Here is a tiny trained network, its code and every weight. The questions are about switching its units off for an input and a class, where a switched-off unit gives its printed mean instead of its output.

import numpy as np


def w(rows, s, z=0):
    codes = np.array(rows[::2]) - 128.0
    scale = np.full(codes.shape[1], s)
    scale[-1] = z or s
    return codes * scale


def norm(h):
    return h / np.sqrt((h * h).mean(-1, keepdims=True) + 1e-5)


def f(y):
    return y / 2 * (1 + np.tanh(0.7978845608 * (y + 0.044715 * y**3)))


def log_softmax(a):
    a = a - a.max(-1, keepdims=True)
    return a - np.log(np.exp(a).sum(-1, keepdims=True))


def net(x, mask):
    res = np.array(x, float).reshape(1, 5) / 4 @ E
    u = 0
    for l in range(4):
        y = f(norm(res) @ A[l][:, :-1].T + A[l][:, -1])
        res = res + np.where(mask[u : u + 8], y, B[l][:, -1]) @ B[l][:, :-1]
        u += 8
    return log_softmax(norm(res)[-1] @ U[:, :-1].T + U[:, -1])


A, B = {}, {}
E = w([
[21,152,3,86,91,89,35,70,89,121,160,120],'x0',
[99,164,106,71,82,194,196,91,192,126,65,132],'x1',
[168,220,36,147,200,135,154,216,115,31,102,81],'x2',
[199,136,136,64,86,164,66,143,159,60,180,201],'x3',
[148,116,95,140,139,99,127,139,130,154,80,196],'x4',
],0.0061)
A[0] = w([
[107,107,162,93,188,115,109,88,144,162,149,168,36],'L0N0',
[124,135,167,87,123,160,136,96,116,102,225,27,40],'L0N1',
[147,187,174,102,137,102,81,134,166,106,199,176,23],'L0N2',
[156,118,80,133,146,82,115,145,128,162,67,218,48],'L0N3',
[175,114,138,169,152,60,88,145,94,132,212,140,2],'L0N4',
[163,126,87,128,150,71,134,138,115,170,92,254,43],'L0N5',
[113,145,180,99,118,152,120,134,134,94,206,29,23],'L0N6',
[98,111,97,92,110,131,135,157,111,148,181,134,39],'L0N7',
],0.0093,0.0067)
B[0] = w([
[86,164,137,144,47,116,131,182,119,134,164,119,164],'L0N0',
[93,117,117,251,81,165,98,112,185,89,74,145,239],'L0N1',
[167,39,64,113,120,154,187,121,52,135,113,144,211],'L0N2',
[101,137,125,242,82,181,112,113,160,83,107,104,207],'L0N3',
[58,89,200,76,227,117,37,183,99,109,119,73,251],'L0N4',
[108,141,130,246,61,198,112,92,177,83,99,103,225],'L0N5',
[110,157,122,246,73,180,110,110,174,104,79,119,208],'L0N6',
[167,127,130,150,182,133,111,43,162,111,155,124,121],'L0N7',
],0.011,0.0024)
A[1] = w([
[253,140,236,144,146,135,137,155,153,115,170,176,84],'L1N0',
[108,127,116,182,159,50,163,88,101,195,154,65,49],'L1N1',
[107,170,33,97,101,84,21,76,119,108,200,169,77],'L1N2',
[153,91,88,57,112,181,118,122,134,81,111,181,91],'L1N3',
[193,145,146,136,94,115,65,153,121,74,233,175,85],'L1N4',
[201,216,62,123,167,110,105,181,140,39,172,125,52],'L1N5',
[117,188,120,35,95,171,158,94,207,118,91,175,4],'L1N6',
[133,99,202,104,58,109,76,66,151,176,206,194,59],'L1N7',
],0.014,0.0042)
B[1] = w([
[134,120,95,140,158,88,186,33,200,99,194,96,209],'L1N0',
[194,72,90,91,110,216,115,137,90,84,107,172,201],'L1N1',
[169,110,167,153,179,101,223,63,229,106,174,94,255],'L1N2',
[159,99,67,105,129,199,138,110,74,135,72,132,191],'L1N3',
[183,71,88,129,146,191,113,126,67,140,72,149,178],'L1N4',
[97,176,164,150,26,78,150,195,87,179,162,185,226],'L1N5',
[66,76,176,101,206,130,12,167,105,106,104,78,200],'L1N6',
[126,220,120,151,69,88,164,235,81,135,140,166,242],'L1N7',
],0.011,0.0091)
A[2] = w([
[205,200,116,116,169,72,47,44,135,233,148,150,51],'L2N0',
[205,195,124,47,137,81,49,60,113,249,134,150,34],'L2N1',
[212,224,136,100,140,108,18,83,136,214,129,145,64],'L2N2',
[150,200,80,85,134,66,57,66,108,221,122,134,2],'L2N3',
[174,232,68,86,155,84,58,50,93,240,148,123,34],'L2N4',
[179,226,133,66,79,109,124,95,164,201,144,176,10],'L2N5',
[181,220,124,88,138,86,42,94,113,180,175,105,68],'L2N6',
[157,217,74,69,106,59,49,16,153,239,135,181,58],'L2N7',
],0.014,0.0019)
B[2] = w([
[144,85,90,236,156,153,136,123,140,69,77,139,114],'L2N0',
[179,96,165,131,133,102,115,106,104,166,159,191,110],'L2N1',
[226,149,136,180,83,181,93,143,99,97,200,122,106],'L2N2',
[107,121,90,146,129,128,106,80,84,133,140,109,109],'L2N3',
[193,100,3,193,143,54,98,99,3,129,213,116,108],'L2N4',
[147,128,124,185,150,102,77,153,66,145,137,97,251],'L2N5',
[171,105,136,255,60,208,117,93,106,89,175,79,113],'L2N6',
[115,116,104,60,145,125,136,150,151,100,95,158,113],'L2N7',
],0.01,0.0025)
A[3] = w([
[131,119,147,123,103,124,93,58,108,227,141,119,7],'L3N0',
[179,187,128,102,134,129,85,109,123,164,141,93,33],'L3N1',
[182,216,111,117,120,77,86,54,217,166,149,173,60],'L3N2',
[224,244,145,132,180,118,32,51,89,227,133,116,47],'L3N3',
[211,216,141,63,172,91,117,20,155,255,150,125,75],'L3N4',
[193,67,129,207,150,54,90,117,55,151,219,167,74],'L3N5',
[170,163,111,74,152,101,101,110,116,178,129,151,63],'L3N6',
[170,159,139,75,122,105,52,94,133,180,160,147,77],'L3N7',
],0.0099,0.0022)
B[3] = w([
[77,43,190,140,76,174,182,192,126,45,167,112,102],'L3N0',
[95,73,154,154,158,185,233,249,114,12,111,78,99],'L3N1',
[144,91,143,95,163,170,156,151,144,77,103,125,158],'L3N2',
[157,107,109,187,157,135,172,162,100,98,119,108,108],'L3N3',
[100,107,157,154,136,139,172,134,175,95,117,116,151],'L3N4',
[70,134,140,91,131,135,108,130,144,127,101,114,253],'L3N5',
[83,97,136,149,138,184,214,201,181,43,60,95,111],'L3N6',
[65,59,160,120,102,160,171,159,145,49,130,142,106],'L3N7',
],0.015,0.005)
U = w([
[112,221,140,124,50,51,165,215,79,173,171,176,254],'0',
[159,118,128,109,186,77,210,36,216,105,198,94,76],'1',
[99,153,119,253,71,189,77,100,179,85,80,110,85],'2',
[76,107,173,43,222,103,2,154,92,143,115,76,204],'3',
[222,72,37,64,120,220,132,101,51,132,78,173,4],'4',
],0.0092,0.00084)

Each question gives the input, the list of numbers given to net, and the class t.
The units are the neurons (one row each of A and B). Each row of codes is followed by its name. A weight is (code - 128) times the scale printed after its matrix; where a second scale follows, it is the last column's (A, B and U).
mask holds one flag per neuron, layer by layer. A switched-off neuron (its flag False) gives its mean, the last column of its row in B, instead of its output. The means were averaged over made-up inputs and are rounded, as every weight is.
A unit's drop is (log p(t) with every unit on - log p(t) with that unit switched off) / (log p(t) with every unit on - log p(t) with every unit switched off).
The circuit of an input: a set's keep is (log p(t) with only the set's units on - log p(t) with every unit switched off) / (log p(t) with every unit on - log p(t) with every unit switched off). Starting from the 12 units with the biggest drops (on a tie, the unit counted first), units are removed one at a time, each time the one whose removal leaves the highest keep (on an exact tie, the one counted first), for as long as the keep stays at least 0.8.
circuit, biggest first: the units of the circuit, biggest drop first
unit that matters most: the unit with the biggest drop
top k neurons: the k neurons with the biggest drops, biggest first
top k neurons in layer l: the k neurons of layer l with the biggest drops, biggest first
input [-3,3,2,5,-4], class 4: circuit, biggest first	[L1N3]
input [-7,-8,5,1,-3], class 3: top 3 neurons	[L0N4 L1N2 L3N5]
input [-7,-5,-5,8,0], class 4: top 4 neurons	[L1N4 L0N2 L1N2 L1N3]
input [1,-6,-1,2,6], class 2: top 3 neurons	[L0N5 L0N3 L1N6]
input [-6,6,-6,4,-3], class 0: top 2 neurons in layer 1	[L1N7 L1N2]
input [-8,-8,-4,-8,6], class 1: top 4 neurons in layer 1	[L1N0 L1N6 L1N5 L1N4]
input [-5,7,-5,4,-6], class 3: top 2 neurons	[L1N6 L1N2]
input [-7,2,-7,1,6], class 0: top 4 neurons	[L1N7 L1N2 L0N0 L2N5]
input [-6,-1,-7,-1,6], class 0: top 3 neurons	[L1N7 L1N2 L0N0]
input [1,-6,5,8,-4], class 4: top 2 neurons	[L0N2 L1N4]
input [8,1,-7,8,-1], class 1: top 2 neurons	[L1N2 L1N5]
input [-6,-3,1,-8,7], class 4: top 2 neurons in layer 1	[L1N1 L1N2]
input [4,-7,2,1,8], class 2: top 2 neurons	[L0N5 L0N3]
input [8,4,7,1,6], class 1: top 3 neurons	[L1N2 L1N7 L3N2]
input [-7,8,-6,5,-1], class 3: unit that matters most	L1N6
input [-1,-7,-4,2,-8], class 2: top 2 neurons	[L0N1 L0N6]
input [-4,3,3,2,-4], class 1: top 2 neurons in layer 1	[L1N0 L1N7]
input [0,-3,3,-4,2], class 4: top 2 neurons in layer 1	[L1N1 L1N7]
input [3,-1,-6,5,0], class 0: top 3 neurons in layer 1	[L1N7 L1N1 L1N2]
input [0,2,-8,7,5], class 0: circuit, biggest first	[L1N7]
input [-1,-1,3,-3,0], class 0: top 4 neurons in layer 1	[L1N5 L1N3 L1N4 L1N6]
